<122>: [-29  34  41  30]
<120>: [-53  16  15  12]
<157>: [ 23 -40 -48 -35]
<172>: [30 29 47 39]
shift +1: [-29] => [-28]
miss <122>: [41 30 34] => [-29]

<145>: [ 25 -19   0  -9   8   4   8  -8]
<160>: [  5 -14  -7  13 -48  -3 -11  12]
<172>: [-20   3  -2  -6   4   8 -14 -15]
<122>: [ -8   1  -2  -3 -13  -5 -17 -11]
miss <172>: [-14   4  -2  -6 -20   3   8] => [-15]
miss <160>: [-14 -48  -3  -7  13 -11   5] => [12]
shift -1: [8 4 8] => [7 3 7]
miss <172>: [  3 -20   4   8  -2  -6 -15] => [-14]

<58>: [ 0 21  7 28 36 36]
<145>: [-10   7 -22  12 -39  -9]
<160>: [28 21 28 28 29 21]
count <58>: [36] => 2
miss <145>: [  7  12 -10 -22  -9] => [-39]
miss <145>: [-39  12   7 -10  -9] => [-22]
count <160>: [29] => 1
shift -1: [36] => [35]

<200>: [ -3  25  19  25  19  19  25  -8  37 -30 -15  18  33 -40  19 -15  25]
<77>: [ 14  47  14 -10  -5  34  21 -22   3 -36  28  -8 -20  32   9  37  -1]
<122>: [ 39  -7  10 -40  25 -34 -28  26  36  21 -21  37  35 -12  25 -50  25]
<58>: [  5 -45   8  30 -29  18  26  16 -30  30  -8  39 -12 -25  16  -3  24]
shift +1: [-7] => [-6]
count <200>: [25] => 4
miss <58>: [-29 -12  30  26  16 -45  16  -8  39   8  30   5 -30  -3  18  24] => [-25]
count <200>: [-15] => 2
shift +1: [ 36  21 -21  37] => [ 37  22 -20  38]

<77>: [ -2  24 -32   8 -36]
<160>: [-14 -50 -53   3 -50]
<122>: [ 28 -21  27  37   8]
<172>: [ 31  31 -48  13   8]
<120>: [ 28 -21  27  37 -54]
<200>: [-48 -51 -48 -25 -47]
count <200>: [-51] => 1
count <160>: [-50] => 2

<157>: [ 43 -31  -2  15  16 -32  14 -12  18  42]
<122>: [ 43   0  -2  15  16 -32  14 -12   9  -3]
<72>: [-25 -32  18 -32  -6 -32 -32  -6 -28  -6]
<160>: [  0 -15  -8 -26  -9 -11  22  17 -25  37]
<194>: [  3  -3  -9  -6   1   1   5 -23  23   2]
shift -1: [-32] => [-33]
miss <160>: [ -9   0 -11 -26  17  -8  22 -15 -25] => [37]
count <72>: [-32] => 4

<145>: [  1   1   1   5 -13  -1  16  -3  25   1  -3   0   1 -15   1   3  47  -2
  -2   0   0   6  -1   1  -2  26   1   3 -13   0   0]
<194>: [ -3   1   0   2   0   0   0   0   0   1 -16   0   0   0   2  -1   1 -16
 -16 -16  -1   0 -11   1   3   0   3  -1   1   0   1]
<72>: [ -3   1   0   2  -1   0   0   2   0   1 -16   0   0   0   2  -1   1  -2
 -15   0  -1   0 -11   1   3   0   3  -1   1   0   1]
count <194>: [-16] => 4
miss <145>: [  6   3   0  -3  -2 -13   3   5   0  -1   0   0   1   1   1   1   1  -3
   1 -15  -1  26   0  -2  16  -2 -13   1   1  47] => [25]
shift +1: [  1 -15] => [  2 -14]
miss <72>: [  0   3   2   1 -16   0   0  -1   2   0   1   1   1   0   0  -1  -1  -3
   1   0   0   0  -1   2   3   0   1 -15   0 -11] => [-2]
count <145>: [1] => 8
[ -3   1   0   2   0   0   0   0   0   1 -16   0   0   0   2  -1   1 -16
 -16 -16  -1   0 -11   1   3   0   3  -1   1   0   1] => <194>
count <72>: [0] => 11

<160>: [ 0  0  0  2  2  0  0 -1]
<145>: [49 -1 -1  0 -1  0  0 19]
<12>: [ 1  2  1  0 -1  0  0 -1]
count <160>: [0] => 5
shift -1: [0 0] => [-1 -1]
shift +1: [2] => [3]
count <160>: [2] => 2

